In the rows, zero is written as 128.
Each row of numbers belongs to one of the nodes below and depends on some of the facts about them. Some rows are named. Which node is each other row?

Some facts about the nodes:
ξ: uses; μ: points at; φ: is of sort
plotek: ξ toklos,tuflepus; φ 870
tristos: φ 864
fludrim: ξ pustor; φ 864
ketron: ξ zetuk; φ 870
fisto: ξ skolo; φ 870
rikas: φ 870
drafo: ξ rustes; φ 864
grastu: μ ketron,mogrer,tregegra,bomis; φ 832
dreken: φ 832
pletrur: φ 832
deflik: μ fisto,lafe; φ 864
kunel: ξ klate; φ 870
klape: φ 583
dretris: ξ grake; φ 583
pefaklo: ξ futreplil; φ 870
plesen: μ vubran; φ 583
sagal: μ klape; φ 832
tigrar: φ 583
drusam: φ 864
nofetar: ξ fafli; φ 870
sterul: μ vodra; φ 864
klizek: ξ gute; φ 832
kubugal: φ 832
kliklorar: ξ mebrivor,braklo; μ tigrar; φ 864
tegrok: ξ brozor; μ buzin,droskis,rikas; φ 583
plenek: μ gitrom; φ 864
fafli: φ 864
sanofas: ξ fligru; φ 832
rigil: ξ nuni; φ 864
farak: ξ truflegun; μ karos,grizek,vodriri; φ 864
tridel: μ truskestim,trakla,skopes; φ 583
mogrer: φ 583
flizen: μ tristos,nifla; φ 864
boflik: φ 870
rimin: ξ pavibis,boflik,sanofas; φ 583
vuplite: μ braklon,bitumo; φ 864
somi: φ 864
flivas: ξ somi,grinum; μ rubis,bitumo,grizek,dreken; φ 864
trorum: φ 870
naklalik: φ 864
trano: ξ grinum; μ groplon,stazor,kubugal,vubran,tregegra; φ 864
skopes: φ 870
skikligem: μ dretris,skoplu; φ 583
debin: φ 864
betile: ξ pavibis; φ 864
trakla: ξ grinum; φ 864
toklos: ξ karos,trura; φ 870
litripel: μ truflegun,flodristen,plodas; φ 864
rustes: ξ braklo; φ 832
stazor: ξ zetuk; φ 832
ralil: ξ tegrok; φ 583
troplis: μ patrur,besis; φ 583
grinum: ξ sagal; φ 583
zetuk: μ dretrar,gutril; φ 870
grizek: ξ truflegun; φ 832
skolo: ξ brozor,truskestim,pavibis,gitrom; φ 864
flodristen: ξ stuskiflar; φ 864
lustun: μ gutril,gresis; φ 870
truskestim: φ 832
besis: ξ skoskom,klenen; φ 583
klapir: ξ dritu; φ 870
feplok: ξ truflegun,lika; μ lugrun,klape; φ 583
vubran: φ 864
menuzum: φ 864
nifla: φ 864
klenen: φ 864
sopla: ξ rubis,pefaklo; φ 870
flapun: μ drusam,fludrim,fletro,vodriri; φ 870
fletro: ξ kolis,gagar,boflik,gresis; φ 870
bropam: ξ fisunu,grizek; μ somi,tristos; φ 832
lagram: μ menos,govuflir,menuzum,klizek; φ 864
skoskom: ξ truflegun; φ 864
braklon: ξ futreplil,deflik; φ 864
nuni: μ nenen; φ 864
dretrar: ξ pavibis,fisunu,gagar; φ 832
stikim: ξ gitrom; φ 864
stavek: μ flodristen,plotrur,naklalik,stistim,nobobris; φ 864
bebro: ξ grizek; φ 832
grake: φ 870
banun: ξ zetuk,tunim; μ brubos; φ 832
fani: μ gisu; φ 864
droskis: φ 583
zegrik: ξ seflok; μ rikas; φ 870
gisu: ξ rustes,sagal; φ 864
tuflepus: ξ truflegun; μ pustor; φ 870
gresis: ξ pavibis,plilal,karos; φ 864
kolis: μ pavibis,mogrer,gitrom; φ 583
fisunu: ξ pustor,nebir,nuni; φ 870
klate: φ 870
kudrodre: ξ mebrivor,deflik; μ rikas; φ 583
nenen: φ 583
mebrivor: ξ klenen,plilal; μ troflem; φ 870
gitrom: ξ truflegun,plidazar; φ 870
tregegra: ξ fligru; φ 583
kobra: μ somi,govuflir,tritrel,lugrun,klape,klaskim; φ 832
klaskim: ξ brozor,karos,peto; φ 864
rubis: ξ truflegun,seflok; φ 864
sosas: ξ kliklorar,debin; μ troflem,mezus,fludrim,klape; φ 583
brozor: ξ truskestim,pavibis,gitrom; φ 870
kluplun: ξ trano; φ 870
pavibis: ξ truflegun,truskestim; φ 864
brubos: φ 864
geflal: ξ tristos,pustor; φ 583
tunim: ξ tregegra; φ 583
nuzestom: ξ braklo; μ plisutral,fletro; φ 870
stase: ξ debin; φ 832
plotrur: φ 864
tugrufon: μ klizek,tregegra,rapli; φ 864
kibamil: ξ bropam,klaskim,vubran,gresis; φ 864
fligru: ξ skolo; φ 583
trigok: ξ skenu; φ 870
gute: ξ zetuk,tunim; φ 864
mezus: φ 870
groplon: φ 864
lugrun: ξ pavibis,plotrur; φ 832
koflos: ξ mebrivor,rapli; μ buzin,nenen,fludrim,sanofas,vubran; φ 864
klavin: ξ giva; φ 832
plodas: ξ diflas,groplon,fafli; φ 864
govuflir: ξ fligru,vodriri; φ 864
trura: ξ brozor,pavibis,plidazar; μ tregegra; φ 864
buzin: φ 864
nobobris: φ 583
stistim: φ 832
palunis: ξ grinum; φ 583
giva: μ truskestim,fludrim,trigok,rapli; φ 832
befon: ξ fludrim; φ 864
gagar: ξ rapli; φ 864
dritu: ξ ketron,nebir; φ 583
plilal: ξ pavibis; φ 864
skatrikul: ξ grimak; μ drusam,fisto,plisutral,skolo; φ 864
stuskiflar: μ rikas; φ 864
vodra: ξ kluplun,rigil; φ 583
diflas: ξ skolo; μ bomis; φ 864
kluril: ξ trorum; μ fisunu,plodas,naklalik,stistim; φ 864
gutril: φ 832
vuvoluk: ξ tristos; φ 864
bitumo: φ 583
patrur: ξ vuvoluk; φ 864
staflale: ξ befon,tristos,fisunu,fafli,tigrar; φ 864
skagrer: ξ fligru; φ 864
bomis: φ 870
plisutral: φ 864
menos: ξ rustes,fisunu,tigrar; φ 864
karos: ξ truflegun,pavibis; φ 870
fivik: μ klenen,volom; φ 864
skenu: φ 864
pustor: ξ grimak,truskestim,gitrom; φ 864
nebir: μ naklalik; φ 832
skoplu: φ 870
lafe: φ 870
gruzulu: μ skoskom,drafo; φ 583
vodriri: ξ nuni; φ 832
braklo: ξ trura; μ droskis,futreplil; φ 864
volom: ξ tristos; φ 870
seflok: ξ truflegun; μ skagrer,lafe,gitrom; φ 864
fozeklak: ξ brozor,lika; μ dretris; φ 832
troflem: φ 864
fistas: μ gute,fafli; φ 864
vuzan: ξ flodristen,trakla; φ 832
tritrel: ξ trakla; φ 864
lika: ξ truskestim,staflale; μ grinum; φ 832
bronak: μ rimin; φ 832
plidazar: μ stistim; φ 864
rapli: φ 864
peto: ξ skatrikul; μ pletrur,klate,skoplu,klape; φ 870
grimak: μ dretris,govuflir; φ 864
futreplil: ξ gitrom; φ 864
skabupal: μ vuzan,braklon,mezus,klape; φ 864
truflegun: φ 583

Known rows:
fozeklak: [123 126 198 121 111 119  91 102  88 181 142 121  83 177 117 111 145 157
  95 155 114 146 111 134 108 136 113 145  98 137]
futreplil: [179 126 152 113 108 108  84 106 121 161 136 117  82 165 124  65 183 134
  90 112 120 152 152 140 110 136 151 149  93 115]
stikim: [155 128 160 120  95 110  89 108 108 153 157 120  79 152 121  64 192 131
  97 110 121 149 143 137 116 134 120 154  90 126]
dretris: [128 133 141 148 112 116 106 102 102 159 123 117  84 195 125  97 173 151
  81 104 117 123 115 170 113 138 116 157 145 114]
skatrikul: [140 126 200 114  89 133  85 166 123 180 187 132  84 147 119  61 153 126
 108 146 118 151 147 132 102 134 182 144  94 130]
bebro: [132 128 169 104 125 115  89 108  88 170 131 114  82 135 123  74 144 124
  90 109 121 157 116 138 112 129 146 150 108 124]
fisunu: [141 129 132 129 105 109  98 113 109 165 126 141  81 114 120  68 179 116
  96 111 124 129 156 156 104 130 120 198 164 155]
fludrim: [183 130 144 135 123 105  90 109 144 156 123 116 109 188 122  77 150 147
  83 100 116 129 156 136 108 147 210 150 110  95]
plotek: [144 124 170 146  91 118  90 122  87 174 126 135  88 115 126  67 145 117
  80 120 117 148 138 145 108 131 125 165 108 134]
tritrel: [127 133 132 170  95 122  99  98  90 178 124 114  88 166 122  80 179 186
  85 109 121 127 114 134 110 133 116 153 108  96]
vuvoluk: [138 128 148 125 101 110  93 107 121 158 138 118  83 150 123  65 186 124
  99 107 118 140 146 133 111 135 137 148 103 127]
rubis: [193 125 147 163 137 120 121 103  88 189 165 122  79 138 120  58 145 124
  87 102 125 128 137 136 105 129 157 148  90  97]
farak: [174 126 200 159 112 161  89 115  90 215 203 140  84 145 121  56 140 125
 102 107 123 141 148 129 106 132 153 149  85 119]
pletrur: [124 140 162 127 119 109 130  99  93 162 144 113  86 167 120  96 149 137
  82 138 112 125 111 144 107 135 132 152 120  98]
klape: [128 146 142 162 115 107 150  99  97 155 136 113  94 212 138 104 152 152
  80 106 122 130 112 172 107 145 143 151 144  87]
bitumo: [129 138 151 124 123 111 131 114 110 162 158 114  88 180 161  92 153 123
  83 115 112 130 113 149 106 129 198 146 132  93]
fivik: [128 145 169 107  83 132  88 115  87 163 186 115  82 151 121  61 190 124
 110 172 116 154 137 134 107 138 119 149  95 113]
truflegun: [134 127 127 127 132 156 143 107  83 169 168 113  78 153 169  61 146 121
  83 112 156 153 123 169 103 133 114 171  97 120]

Which node is each row?
No name comes twice in this set of rows, the named rows included.
[176 130 183 145 105 170  85 110  86 208 180 130  84 137 122  60 140 122
  92 105 130 193 165 134 110 129 112 152  84 141] | seflok
[131 135 230 138  80 122  90 162  91 190 194 145 127 141 140  76 147 123
  89 195 117 142 149 134 100 135 194 143  85 118] | flapun
[191 129 165 144 185 112 126 105  83 183 150 119  79 134 135  60 133 122
  85  96 116 129 116 148 106 138 201 149  96  94] | grizek
[124 159 226 143  85 130  89 101  81 179 186 117  81 182 117 104 142 146
 100 211 109 126 110 133 109 135 117 145  93 123] | kobra
[128 127 157  78 118 129  99 108  82 159 163 119  83 122 122  73 156 117
 123 188 120 154 114 133 112 129 126 167 121 129] | nebir
[145 125 183 117 100 115  84 131 113 148 124 108  85 155 138  59 206 182
  78 102 114 203 118 207 122 156 120 167 124  99] | tregegra
[227 128 165 154 129 111 126 108  86 223 146 153  84 168 172  87 141 138
  81 110 126 135 129 166 104 135 173 148  97 125] | karos
[145 127 209 135  86 125  89 175  99 202 150 160 111 121 121  85 144 125
  88 140 114 139 149 130 106 135 187 146  96 143] | nuzestom
[126 130 224 191  86 143  88 107  88 209 152 153 106 148 117  98 149 150
  82 171 110 128 122 133 103 133 113 149  94 147] | peto
[214 128 150 145 127 108  93 106  85 164 122 121  84 147 160  60 143 120
  82 103 123 178 169 188 120 131 119 167  92 122] | gitrom
[130 122 223 121  90 160  79 153 121 154 140 114  75 125 125  58 224 163
  82 108 121 166 115 192 103 127 116 167 111  96] | fligru
[141 124 160 129 122 107 121 101  84 172 121 117  84 195 121 133 140 190
  85 117 117 126 109 169 110 134 114 150 124  99] | lugrun

Now the same nodes, written a new way:
Known rows:
klapir: [103  96  87 115 140 150 134 122 120 137 161  87 146 130 158 138 147 145
 109 138 117 174 106 136 131 137  95 136]
seflok: [108 147  84 149  84 131 119 101 148  75  69 141  93 120 129 165 118 112
  36  66 103  87 167 172 135  57 227 144]
zetuk: [110 132 137 138 147 151 160 104 164 119 127 166 115  84 142 191 226  74
 119 120 118 164 111 134 190  78 166  36]
ketron: [119 112  94  98 151 141 138 131  79 140 147  79 130 140 163 110 132 143
 149 158 115 186 116 134 118 145  86 166]
bebro: [122 113  96 120 106 149 132  96 132 151  85 117 144 128 142 117 111 159
  98 121 125 141 121 129 123 122  76 152]
bronak: [ 81 107 218 190  84 193  83 162 207 183 133 183 186 128 167 150 138  85
 122 127 120 105 137 190 113  18 171  99]
rimin: [ 64  89 226 180 124 162  98 175 106 143 158 137 212 157 102 116 122  55
 189 138 128 117 191 148  69  80 181 209]
boflik: [119 110 154 127 153 128 120 147 137 132 155 142  83 104 164 157 143 100
 153 146 109 148 124 144 162 104 172  87]
plilal: [ 67  87 130 127 115 122 104 113 128 146 164 104 147 141  64 133 116 169
  87 115 148 115 122  60 128 201  96 160]
fani: [161 149 121 131 149  80 120 144 190  97 130 158  65 106 129 169 113 151
  95 100 139  79 106 152 160 123 165  61]
nebir: [118 130 172 154 115 151 123 117 192 151  90 189 128  98 140 165 154  97
 117 115 124 117 126 148 159  56 150  63]
naklalik: [154 160 143 128  74 152 129 120  89 163 143 129 160 153 119  75 152 128
 158 169 126 133 122  77 110 169 109 120]
somi: [157 176 171 119 133 101 115 155 105 126 112 158  83 133 126 110 108 106
 179 150 125 114 147 116 127 130 165 121]
futreplil: [130 131 105 106 123 126 131 127  86 151 135  97 137 153 101  74 127 161
 133 124 140 123 124 111 103 164  93 186]
skikligem: [148 111 145 168 136 112 133 138 187  85 155 157 138  99 131 178 126 102
 123 110 135  88 126 155 144 104 174  64]
gruzulu: [126 143 168 179 111 159 175  81 160 102 113 191 183  90  86 178 230  41
 129 113 134 129 141  96 165  93 175  33]
govuflir: [143 169 143 106 171 110 141 154  93 131  88 140  97 140 108  88 147 110
 172 104 140 113 148 169 113  83 152 180]
fozeklak: [ 88 101 143 136 162 122 120 125 191 135  80 160 104  99 117 178 123 130
  88  77 139 107 128 168 156  66 132 122]

Rows to name:
No name comes twice in this set of rows, the named rows included.
[ 79  73 109 114  81 123  98  95  66 147 146  88 101 144  61  92  90 162
  99 112 121 104 158  46 124 212 140 210] | pavibis
[124  84  94  97 156 118  97 174  94 140 186  55 110 152 193 105  55 177
 147 162 113 158 116 170  96 155  92 197] | volom
[ 94  92 167 104 181 100 122 148  86 169 140 132  73 128  47  84 151 123
 174  81 151  84 152 119 136 128 166 203] | skolo
[ 81 130 134 110 107 133 141  77  72 146 114 123 149 137  43 112 163 129
 124 133 139 155 143  11 134 213  90 160] | gresis
[124 150 131 125 108 150 111 163  98 155 137  96 184 178 139  73 110 151
 142 148 135 134 133 151  61 127  92 199] | gute
[112 101 138 138 157 130 119 145 178 119 163 144  90  97 168 184 149 107
 116 124 114 135 109 166 169  87 174  60] | flapun
[144 161 179 113 124 134 150  95  96 152  48 189  88  97 114 117 158  73
 187 147 118 152 156  82 166 102 141  99] | gutril
[159 159  63  69 153  88 189  55  63 119  81 115  79 111  47  99 180 156
 125 106 148 146 112  32 171 218  73 133] | pustor
[112 114 190 162 149 130 101 192 118 108 143 125 178 155 141 118  72  87
 183 140 127 115 178 185  66  79 166 201] | vodra
[150 139 151 136  77 148  96 161 105 169 173 113 167 166 151  64 100 148
 161 175 125 115 120 121  79 158 113 149] | fafli

Now the same nodes, written a new way:
Some nodes and their rows:
nuzestom: [109 124 130 141 108 145  98 168 123 126 115 153 112 145 144 133 156 144
 141 128 123 133 130  94  98 138 148 147 112 123 123]
lugrun: [144 132 139 136 123 111 101 150 118 133 107 105  97 136 142 151 118 134
 140 150 142 146 126 124 144 119 125 118 110 148 135]
bomis: [120 143 143 131 114 116 104 126 116 138 137 111 116 121 150 143 109 149
 147 144 135 149 115 116 116 122 130 129 119 145 139]
klizek: [146 133 144 137 120 114  97 153 117 132 102 103  94 137 142 150 120 133
 137 151 144 144 128 126 144 119 126 117 107 145 133]
nifla: [126 139 134 133 133 122 111 130 131 151 136 117 118 132 132 142 102 127
 146 161 137 139 110 150 137 120 134 122 123 147 139]
sopla: [113 134 144 136 109 134  96 152 116 132 117 130 110 137 146 137 136 149
 138 138 131 137 127 106 111 130 142 141 110 128 127]
drusam: [126 139 134 133 133 122 111 130 132 152 135 116 117 130 132 142 102 126
 146 161 137 140 111 150 137 119 134 122 124 147 139]
tunim: [131 132 129 141 123 124 127 161 128 131 120 131 121 141 143 144 128 136
 131 149 120 127 122 121 111 128 122 137 129 130 146]
kubugal: [143 130 129 136 131  99 111 137 123 137 119 109 106 130 143 153 112 134
 147 149 138 149 119 121 140 120 120 113 118 152 144]
klate: [152 171 145 123 100  47  62 149 164 121 230 160 170 109 171  97  67 155
 109 136 122 141  96  67 154 164 143  38 145  97 173]
rapli: [120 134 119 131 139 111 123 119 133 150 150 120 126 126 131 148  93 128
 155 162 131 146 109 148 134 119 130 124 130 155 148]
tigrar: [122 139 131 124 139 110 108 117 109  92 156 102 132 125 177 146 132  97
 131 181 146 131 125  95 141 122  99 141 204 175 135]
fozeklak: [130 108 111 146 125 128 107 180 131 125  98 156 103 154 136 143 160 128
 141 132 126 132 134  95 119 138 141 132 111 131 127]
dreken: [143 131 129 136 131  98 111 136 122 137 120 108 105 130 142 154 111 134
 147 149 139 150 119 121 140 120 121 112 118 153 144]
skoskom: [104 124 144 124 132 119 120 124 132 146 122 114 118 118 128 154  97 133
 122 169 152 133  98 138 148 120 132 129 118 133 142]
trigok: [133 195 154 169 112 130  76  57 135 235  36 130 153 126 151 151 174  53
 102 127 155 145  48  91  82 138  95 117 103 160 107]
plilal: [114 124 121 136 135 129 116 145 136 146 130 142 122 141 128 140 121 127
 146 153 128 131 117 136 127 128 142 132 123 138 138]
fletro: [121 146 154 132 107 127  94 136 111 135 125 104 107 127 150 141 114 149
 140 146 138 147 123 122 121 121 134 134 111 140 131]

Rows to name:
No name comes twice in this set of rows, the named rows included.
[121 116  95 144 133 118 144 161 139 127 138 162 135 142 140 145 138 133
 144 139 105 129 120 102  94 137 124 143 141 135 155] | kolis
[ 97 114 111 130 146 145  90 146 127  99 141 157 128 150 157 127 175  81
 137 167 145 114 132  85 137 140 139 151 193 159 109] | kliklorar
[119 141 141 131 114 117 103 128 117 138 137 115 117 122 150 142 113 148
 148 143 133 149 116 114 114 123 130 130 119 143 139] | rikas
[ 82 115 220 141 168  40 141 126  70 186  36 119 173 180 134 140 135 206
 118 187  94  49 155 123 182 113 116 127 113  77 191] | rimin
[ 68  72 171 148 187  27 146 137  87 181  33 177 177 192 124 139 175 198
 142 159  82  50 159  74 174 133 134 122 112  79 188] | bronak
[127 105  99 145 132 115 119 168 134 125 113 159 112 148 136 147 152 129
 150 131 121 136 129  92 118 138 136 130 119 138 138] | bropam
[125 120 110 146 125 134 130 177 135 125 121 159 124 150 140 140 150 131
 133 139 111 123 126 106  98 137 130 146 131 125 143] | tegrok
[104 108  86 141 143 125 134 150 148 140 145 177 135 145 125 140 137 122
 158 142 112 131 116 115 109 138 145 138 134 140 144] | stuskiflar
[123 101  87 143 138 104 130 157 137 127 124 163 120 142 135 150 145 130
 157 131 116 140 125  89 114 137 132 128 126 145 146] | sagal
[107 121 116 139 118 130 110 153 129 130 131 159 122 138 144 134 149 143
 148 126 118 136 122  88  93 139 144 143 122 130 133] | flapun
[122 147 156 132 105 129  92 139 110 135 123 104 105 127 150 141 115 149
 140 146 139 146 123 123 121 120 135 134 110 140 130] | fisto

